Each row has a class, written after it.
[ 141 -501  -40 -352 -101 -167   30  -82   85 -453    4  -64  -44  291
  111 -250 -520  282  197   62  -34  171  190  412 -559 -446  384  341
  233  -49 -155 -189 -204  337 -229  -12  120  139 -569  -26   95] -> q917
[  69 -572  -64  127  261  160  113  -49 -282   91  266  181   -6  -87
 -231 -283 -617 -135   26 -314  -98  -51 -170 -150 -359  -16  656   81
  273   62  281    9   63 -102  -27   99  367 -153 -272 -209   94] -> q917
[ 181 -412    8 -261  -28 -260  151 -194   88 -485   56 -133  -67  307
   93 -263 -399  308  246  107 -105  261  230  175 -287 -548  272  130
  203  -79 -134 -169 -428  455  -13 -123  129    6 -638 -106  278] -> q691
[-499 -527   96   38  427   76 -199  150 -122 -152   77  422  200   51
  346  156  185  282 -297  311   11 -412   65  -48  181  267 -323  324
 -204  122 -475  -35  437  -72 -140   91  337  131  390  222  575] -> q839
[ 185 -528   93 -266   74 -143   50 -109   31 -522   97   44  -42  538
  268 -323 -512  333  312  265  -70  185  305  314 -405 -376  347  425
  159    6 -298 -195 -334  462   55 -287  245  -19 -618  -82  336] -> q827
[ 180 -263   -5 -306 -197 -243   27   -9  216 -447  -21 -101   52  282
  117 -223 -249  360  323   79  -28  339  253  381 -318 -416  132  163
  217 -102 -256 -140 -390  402 -178   10   -1  130 -517  -27  177] -> q507
[-134 -497  -38   17  317  211  304  171 -260  -92  291  262  -23  -12
 -398 -259 -663 -187  114  -50 -166   12 -135   25 -608 -125  589  156
  337   79  219  -45  187   -5 -117   52  458  -56 -420 -193   -8] -> q507
[ 236 -165  -23 -182 -202 -147   82 -123   22 -451   12 -158  -26  323
  130    7 -278  167  355  248   62  314  256  195  -34 -357  219  270
  224  124 -124  -87 -620  259  -58 -194 -173   -6 -376   87  177] -> q189
[ 267 -278  -21 -181 -224 -256  -74 -180  130 -442   17 -217  -58  172
  287 -124 -324  117  206  110   64  325  252  280 -159 -257  144  258
  261   39 -174 -251 -546  237 -270 -253   53  103 -392  -83   12] -> q827
[ 196 -289   14 -223  -23 -313   21  -71  186 -416  -57 -181   35  349
   40 -195 -332  277  409  149   55  352  309  272   21 -468  235  275
  121  -45 -190 -191 -568  295  -29 -222   86  -22 -595   56  396] -> q839
[ -89  270  -68 -350  -17   28  -58  355  207  -49 -201  -37  169 -294
 -126   65  173  245 -300  -64  182   44   -1  583 -351 -138 -209  271
   53  185 -397 -111  408  123 -171   88 -196  300   -2  349 -244] -> q189
[ -78  -29   -4 -290  208  -49 -294  137  210 -262 -150   98  178 -180
   76 -108 -222  491 -329 -237  174  -83   -6  472 -374 -348  -52  579
   33  121 -516   44  279  112 -133  108  170  195 -208  206  234] -> q827
[  59  371  -13   -4  190 -106  200  314    6 -159   11   75   78 -160
 -125 -324 -381  454  -23 -118   80 -181   68   92 -471 -325   94  397
  261  290 -472  309  330  136  153  215  -92   -2   78   22 -438] -> q751
[-169 -134  164 -320 -150 -126  -30  280  143 -294 -179   -4  -38 -181
  289  191 -465  241 -434   76 -103 -341   41  508 -740  -91  -65  293
   -4   80 -333  -67  259  318 -526   77  247  248 -250  123 -296] -> q691
[-170  174 -230 -113  211 -275  285  222    9 -177   61  109   98 -485
 -147   69 -106  249 -161  -81  -42  -87 -131   57 -647 -392   84  178
  340  111 -351  242  691 -182  181  447   74  224  -90  -80 -210] -> q394
[-184  110  137 -169  108 -225 -188   16  221  126  -33  153  231 -389
  -73 -236 -262  590 -350 -299  -15 -405  -87   79 -401 -353  286  218
   53   86 -496  233  358   44   13  520   14  152    9   47  233] -> q726
[-178 -610 -112 -117  213   58  -63  190 -169 -158  -85  289  105 -113
  434  -44   -4  325    3  327   -8 -495   78  142 -350  302   70  325
  -37   94 -479   88  466 -244  126   89  162   27  345  281  133] -> q726
[ 101 -348  -67 -205  -29 -177   82   76  -37  -94   -1   51   47 -164
  145  -12 -611  252 -182   62   76 -246  -67   -9 -802 -120  457  167
  248  101 -261  240  501  177   21   52    8  101 -296   64 -347] -> q726
[-210 -235  -78   45  315   43  -83  133  -52 -173  189  269  155  -62
   23 -100  263  451 -149  -70 -179 -239    1  -49   18   56 -140   -7
  133  238 -420  136  420  -88  112  335   45   88  316  -12  355] -> q602
[ -68 -481    5   82  322  238  242  -35 -268  -45  393  326  -28  113
 -337 -255 -545 -157  101   39 -137   69 -144 -143 -585 -117  480  142
  414   74  212 -125  257  102   29   22  457   33 -323 -282  162] -> q153
[ -50 -582   -2  108  250  183   43   -7 -162   16  306  249  -28  -37
 -260 -260 -722    1   37 -225 -171  -14 -161 -107 -573   38  721  137
  313  -33  261 -137  117   26 -228  213  524  -96 -423 -198   51] -> q507
[ -44 -659 -206  -46  311 -417  -54  -16   65 -263  289   68  116 -314
   93    3  -79  344   17   27 -266 -416  155   30 -388 -276  264  -13
  326  142 -359    2  241 -273  311  180  277  -10 -194  -83  600] -> q691
[ 222  -49 -164 -299  -51  -70   93 -217  -34  152  187   -1  105 -392
 -161  -71 -318 -142  -79 -368  -92 -239 -205   39 -748 -476  526   98
  235  157    9  257  191  -90  307  162 -203  -33 -101 -177 -234] -> q394
[ 204 -188   39 -316 -116 -224   35 -100  164 -516  -76  -74   17  404
  273 -248 -186  291  279  178  -19  414  298  226 -159 -480  148  257
  135  -30 -263 -144 -432  337  -40 -202  -10  109 -451   34  156] -> q189
[  42 -100 -257  -59  269  -99  302  260 -155 -196  -13    3  136 -222
  -90  -82 -456  539   44   20  -10 -125    6  266 -632 -307  367  356
  379  140 -273  172  498  175   78  426  -46  -25 -224  186 -333] -> q726
[-341 -832   78  -35  396 -288 -181   22   47  -90 -124  225   59  -97
  402  107  -80  264 -167  -72 -254 -503   -3  -29  -35  137  144  152
 -295  -63 -222 -200  108 -374 -128  161  618   14   62  284  625] -> q839
[-224 -631    9   49  385  -45    9  278 -206 -212   85  254  110   80
  184  -16   -3  128  -34  214 -191 -394   84  241   31  214 -200  169
 -127  191 -337  -45  296 -204  -85   80  290    4  240  126  279] -> q394
[ -31 -489  -99  -19  308  175  147   24 -166 -105  330  198   61  -68
 -352 -181 -537 -178  163 -131 -106  127 -187    3 -569 -173  612  287
  418  128  135 -141  102 -112    7   30  400   24 -374  -91   53] -> q394
[-194  330  115 -257  162 -183   43   57  315 -345 -170  202  165 -195
  -82  -30  227  380 -286 -415 -167   52  -11  218 -221 -704 -320  -11
  -24   -2 -147   68  207 -171   -1  211  136  345 -187   33  141] -> q691
[ -24 -535 -176   34  101   62  -79   70 -121 -163  146  223   32  -99
  243   59 -297  180  -35  334   49 -581  123   16 -411  162   56  298
  138  252 -336  -22  424  -27 -108  307  194  -48  406  129   -4] -> q153
[-129  149   47 -136  -71 -128  140  399  166 -309 -100    4   13 -204
  136 -248 -265  345 -193  -22   81 -213  185  234 -370 -336 -302  299
  163   49 -419   52  396  359 -129  201   56  166   69  105 -454] -> q507
[-401  -36  117 -109  411  -28  -33  224   63 -265  -33  382  383  233
 -226 -161  310   70   54  143 -176 -168   30  193  191 -241 -378  292
  -98  340 -466   11  161 -304  154  -68  249  164  296  179  258] -> q394
[ 190 -280  -59 -290 -103 -247  172   74  120 -513   30 -184   35  175
  -61 -212 -314  253  426  -13  -30  395  265  333 -377 -525  172  308
  322   29 -191 -195 -382  255  -53  -86   69   79 -535   32  193] -> q751
[ 272 -396   -8 -200 -100 -330   98 -174  107 -269   47 -135  -64  246
   27 -268 -531  257  388  149  -69  282  306  188 -215 -414  420  179
  201  -91  -41 -215 -466  372   -9  -81  116  -44 -645 -170  338] -> q751
[-160  169  -26    0  131 -320  -67  381  193 -223 -372  -29   23  -58
   42   92 -140  204 -131 -293  -19 -175   87  304  -25 -152 -205  477
 -159  164 -240   46  156 -243 -229   70  247   60   59  251 -214] -> q189
[ -81  -38  -58  -69   69  -77  115  253   -2 -209  -19   23  -39 -426
   -7  -23 -511  159 -360 -153    9 -261  -20  416 -529 -165  139  252
  358  213 -329  133  321  101 -394  284  224  116 -127  -79 -193] -> q394
[ 241  -42  -52 -211 -171 -205   29  -68  245 -420   38 -177  166  227
 -124 -262  -79  243  341 -144  -11  500  148  152 -229 -609  195   36
  372   26 -159  -43 -489  249  -17  -41 -109  114 -532  -24   33] -> q189
[ 202 -165 -302 -237   50 -147  202   58 -278  -75    5  -30  -37 -415
  157  220 -336  107  -20   57  -56 -351  -22  251 -538  241  368  167
  367  171 -248  306  368 -205  127  324 -215 -124  -13  -37 -317] -> q602
[ 181 -305   -1 -279 -105 -234 -142  -91  212 -387  -23  -64   97  403
  123 -245 -243  327  316   49   87  378  213  314 -255 -416  213  371
  151  -15 -247 -186 -446  296 -159 -145   79  178 -454    9  214] -> q153
[-139 -675 -233  -88  390 -137 -188  144  -45 -292  174  147  192 -114
  148   47 -125  182   97  218  -31 -413  160  314 -442  -53  148  545
  214  330 -494 -101  129 -280   73 -113  362   18   35  154  356] -> q189
[  51 -434  -11   35  191  160  177  -79 -195  -40  309  176   41  -36
 -354 -330 -610  -46  134 -157  -74  -26 -142 -171 -481 -216  649   69
  339  106  199  -39  123  -78   38  169  244  -48 -262 -135  -55] -> q917
[-112 -614   31 -105   97  -81 -124  215  -38 -331  134  293   95 -121
  376    7   57  368 -139  372  -73 -320   97  128 -207  170 -369  109
  158  225 -593 -137  540  -34  -51  165  159  281  436  157  402] -> q189
[ 112 -283   46 -360  -85 -193  -55  -62  231 -494 -113  -25   68  306
   63 -193 -300  352  211  -37   10  428  239  393  -12 -384  294  289
  178  -12 -194 -195 -423  223 -291 -101   19  141 -534   86  222] -> q189
[ 287 -378  -10 -440 -106 -266   26 -130  165 -527   40  -75   37  430
   73 -299 -341  413  391  222  -40  436  296  373 -539 -493  250  337
  270  -56 -312 -249 -264  449   69 -201   34  114 -714  -26  241] -> q751
[-257 -378  -93  -55  512 -153 -217  162   71  -75   68  362  352 -261
  -37    8  160  118 -174 -271  -42 -374   40   58  156  -94  160  133
  119  313 -307  154  246 -630  111   82  319   31  156  107  507] -> q827
[  67 -546  -32    4  264  237  141  -88 -255   -2  347  292    9  -17
 -416 -315 -704 -137  139  -93 -165 -103 -191  -47 -533  -57  728  102
  397  203  210  -28  106 -128   12  114  303 -110 -291 -205   52] -> q602
[   2 -780  -58 -377   34   49  -89  252 -171 -392  -39  191  114 -249
  609   49  -96  310  -22  442  -43 -302  171  233 -393  308  -93  218
   42  122 -530  100  217  -44 -240   69  -51  180  250  178  238] -> q691
[ 228 -342  -55 -279 -179 -193   56 -131  114 -474   92  -15  -28  343
   58 -214 -420  258  401  201    3  290  248  349 -530 -348  152  395
  287  -97 -230 -246 -266  412  -44  -69  107   25 -546 -109  121] -> q726
[ 384 -360    7 -252 -181 -168   28  -77   72 -533  -64  -44  -63  366
  186 -236 -418  325  427  262   24  508  360  252 -152 -177  221  243
  293   10 -130 -252 -546  334 -181 -150   54   37 -554  -30  178] -> q480
[-339 -738 -189   65  142 -101 -124  208  -53 -354  143   93   61 -176
  426  190  -25  183 -195  117  100 -513   56 -213 -544  -65   22  245
   90   72 -292  107  553 -251 -123   41  324  123  196  205   72] -> q917
[  -5 -630  -96   -4  293  233  275   89 -296  -56  385  247  -70  167
 -406 -319 -647 -226  221  -16 -177  -18 -108   59 -648  -12  646  118
  411   78  245 -102  329   31    0   48  365  -26 -395 -287 -227] -> q839
[ 187 -640   10   45  271  270  253  190 -329  -77  278  216 -126   98
 -263 -438 -899  -30  221   73 -174  -51   54  143 -605  100  520  186
  367  156  170 -112  141  221 -174   17  354  -86 -336 -239  -63] -> q751
[ 172   94 -137 -332 -147  -73  303   12 -100    0  201   90   93 -511
 -149   40 -436   17   -6  204  115 -165  -25   95 -751 -166  401  115
  501  169 -285  277  301   80  174  236 -365  -58 -134  -87 -177] -> q480
[ 471 -456 -224 -539  -98 -254   23  -71  -19  -55  -23 -202 -124 -501
  363  383 -696  355  -40   74  -40 -208   82  620 -827  315  420  227
  162  -83 -336  -34   80  302 -208  252 -200  -31 -462  -14   92] -> q691
[-116 -523 -117   35  431  156   97  130 -132 -102  275  264    4   11
 -360 -115 -570  -78  181 -249 -132   -5 -134   19 -637 -119  616  382
  301   72  217 -111  140 -164  -96  115  518  -47 -411  -84  109] -> q480
[ 170 -169  -64 -260 -139 -308  101  143  211 -512   13 -281   35  179
  110  -65 -260  270  428   23   -5  364  316  375 -104 -334   87  205
  342  -15 -290 -110 -531  351 -243  -16  -28  115 -432   16  106] -> q480
[ 303  -87  -32 -223 -291 -252   16 -208  167 -318  -25 -179   48  202
   -7 -206 -236  225  283 -116   98  312  179   31  -73 -433  205   96
  214   -3  -60  -45 -392  198   43  -89 -184   22 -333  -36  -87] -> q917
[ 243 -142  -12 -223 -167  -92   97    2  108 -431   31 -131   85  352
   66 -131 -312  157  419  152   -6  383  255  277 -222 -290  205  247
  286   69 -162 -133 -444  345 -132 -141  -65   60 -426   10  -73] -> q827
[ 449 -342  -79 -350 -240 -150  161  -85   37 -419   52 -155   -6  119
  102  -85 -385  183  394  319    7  367  312  253 -226 -160  141   61
  346   85 -197 -176 -444  414 -134 -103 -204   44 -385  -35  179] -> q153
[ 203 -377  -11 -360  -80 -212   31 -144  141 -513   -5  -25   29  318
  189 -100 -292  318  394  203  -43  257  266  377 -303 -293  295  301
  186  -59 -256 -197 -415  198  -24 -134   -7   20 -529   81  214] -> q507
[ 372 -364   73 -350 -264 -217  -90 -149  115 -438 -103 -101 -104  332
  407 -159 -453  387  186  269  -19  273  338  351 -210  -11  116  216
  141  -69 -308 -191 -382  528 -255 -173  -38   69 -466  -58  107] -> q726
[  84 -275   48 -245 -171 -251  136  -47  150 -482    8  -18  -32  256
  159 -278 -268  416  241  279  -52  231  269  200 -308 -435   48  158
  257 -114 -275 -199 -123  423  -24   39   37  145 -402  -22  144] -> q189
[ 174 -386   27 -258   20 -251   10  -96  136 -422  -58 -161   72  288
   81 -315 -273  373  289    6   49  355  251  280  -42 -559  257  224
  126  -29 -167 -153 -433  274  -57 -175   54  102 -535   58  284] -> q751
[ -34  221 -178 -275  194 -119  -43  233   77 -183 -172 -104  118 -336
  -52  174 -141  285 -245 -394 -171 -252   23  718 -498 -142  -31  358
   90  215 -275   92  220 -129 -365  357  -66  167 -103  104 -508] -> q189
[ -34 -464 -100   30  369  297  294   17 -352  -28  205  263  -83  -22
 -372 -359 -763 -100   81    4 -128 -140 -132  -16 -523  -35  677  289
  261  147  191  -67  195   -1   -7  118  362 -208 -248 -128 -160] -> q917
[-317  149   73 -100  160  -11  -60  119   71 -227 -266  286  -81 -187
  351  161 -205  403 -526  284   -2 -257  100  134 -179   43 -195  525
 -226   96 -446  -53  345  165 -219  126  288   30   45  215  191] -> q153
[ 133  176 -164 -133 -332 -170  264  321 -129 -151  -82 -288 -284 -232
  423  427 -129  105 -132  140  -42 -172  251  357 -369  484 -275   62
  135    4 -241   60  111  390 -230  109 -213  -67  -12  -63 -563] -> q507
[  28 -509  -52  123  171  148  283  -25 -220   69  318  270 -108 -109
 -447 -464 -784  -62  111  -63 -129  -45 -116 -150 -646 -155  692   20
  454    3  285  -62  213   76   38  231  380  -92 -450 -322   26] -> q189
[ 158 -167   83 -134 -131 -147 -236  -88    0  -26   67   21   44  -97
  350  195 -207  452 -371   47 -110 -243   82  178 -301  187 -108   34
   22   80 -151 -144  472  240 -207  198 -152  185   40   71 -282] -> q726
[ -47 -620 -116 -116  228    9  -96  214  -92 -222  262  207  163  -81
    5  -96 -219  250    2  211  -85 -213   42  217 -374   65  135  251
  368  335 -512  -56  243  114  -79  223  167  125   56   12  323] -> q189
[ 357 -328   23 -221 -108 -134  158   43   -2 -368  -16 -110  -95  408
  178 -406 -478  267  398  181  -39  363  340  327 -301 -213  238  226
  213  -79 -139 -135 -442  570  -61 -217   41  -49 -585 -179  -20] -> q189
[-324 -514 -208   34  257   20 -124  119 -121  -88  182  282  169 -131
   31   91  128  174  -67  266 -119 -515   17  124 -257  185  -81  296
  111  192 -373    1  586 -193  170  262  150   15  261   68  163] -> q480
[-361  -83  -86 -181  264 -337 -236  111  211  -52  -78  174  139 -113
  101  185 -127  178 -235 -149    8 -205  -62  248 -387 -306  564  539
   50  102 -406  236  127 -300   -2   65  330  137 -336   26  452] -> q394
[ 239 -305   -3 -359  -67 -218   39   21  235 -557  -65 -165  -23  264
   74 -387 -419  414  335  159   41  388  318  364 -275 -541  105  246
  259  -15 -338 -139 -445  533 -156  -88   85  198 -619  -94  293] -> q602
[  89 -201   14 -273   78 -190   56  -35  211 -554  -61   43   48  424
  -16 -295 -337  456  307  302   54  425  320  306  -95 -493  173  371
  231   -8 -319 -197 -325  435  -95  -74  116   84 -640   14  366] -> q602
[ -24 -243  137 -380  112 -261  -58  -73  214 -552  -35   59  126  452
  110 -294 -197  428  200  175  -97  371  262  355 -135 -516  143  364
  115  -28 -402 -184 -406  375 -137 -155  161  184 -601  -25  370] -> q726
[-202 -305 -131  109  380  -17  -46  391  -77 -218   45  268  178   23
  226  175  312  339   79  342 -101 -459  285  200  187  407 -436  193
  103  259 -456  -70  390 -155   57  168  181   -2  533  211  153] -> q153
[ -79 -270  -18 -272   72 -310   20   95  243 -526  -97  -31  144  331
  -47 -223 -261  341  252   32   30  383  249  339 -196 -543  389  376
  253   -3 -304  -75 -436  182 -228  -89  197  121 -729   85  336] -> q153
[ 350  111 -183  -99   -9   17  272  145 -221 -369  -22    1  -20 -143
  236  368 -338  215  170  -79 -117   44   35  153 -689  224  239  219
  388  182  -69  288   60 -172   12  140 -215  -50 -275   60 -595] -> q602
[-419  221   37 -299  317  149  126  304   -1  -41 -300  217  268 -257
 -360 -444 -184  154 -323 -201  136   23 -226  468 -365 -442  264  557
   69  160 -439  219  273   46 -202  289  168  225 -157   99 -188] -> q691
[-254 -241  108 -328  107 -161  -13  324  206 -225 -175   36  210 -180
   60 -157 -197  476 -254 -459  -95 -224  -16  428 -381 -269   26   74
   65 -132 -314  169  369  110 -394  456  123  341 -228  125 -191] -> q394
[ -84 -732 -215  -95  206   35  -25   33 -310 -123  163  225   65 -177
  301  167 -302  137   17  267 -169 -681   54  286 -480  329  290  402
   44  234 -305   15  408 -265  -22  195  107 -164  314  121  -21] -> q726
[ -51 -280 -105  101  149  309  187  -43 -230   21  350  252   14  -34
 -446 -310 -544 -212  164 -217  -75    0 -206 -108 -618 -120  675  242
  415  124  235   23  104  -95   62  136  249  -94 -250 -212 -257] -> q507
[-391 -480 -105  -84  432 -118  -24  388  -60 -238  121  292  231  -34
   89  105  196  158  -61  203 -120 -234   66  177 -143   90 -136  181
  182  109 -409   -5  417 -166  -25  112  425   69   37   65  448] -> q602
[  28 -622  -84    0  159  270  192   49 -253  -85  266  131 -120  -58
 -266 -429 -786 -114  108 -120  -51   59 -128   57 -662 -149  614  246
  360   18  195  -35  182  131 -138   64  332   32 -406 -241  -77] -> q751
[  -7  468 -118 -306  -16 -144  -46  191  234 -219 -235  -48  205 -317
 -204   14  -52  324 -178 -269   37  173   18  487 -284 -285  -22  392
  260  280 -541  185  -11  106 -158  263 -135  216 -227   36  -95] -> q507
[  66 -546  -93   74  327  210  199    3 -242  -12  341  241  -53  -47
 -367 -361 -707  -66  101  -55 -111   86 -153 -187 -637 -116  722  105
  493  113  205 -104  199   73   17   84  477  -74 -400 -210   79] -> q751
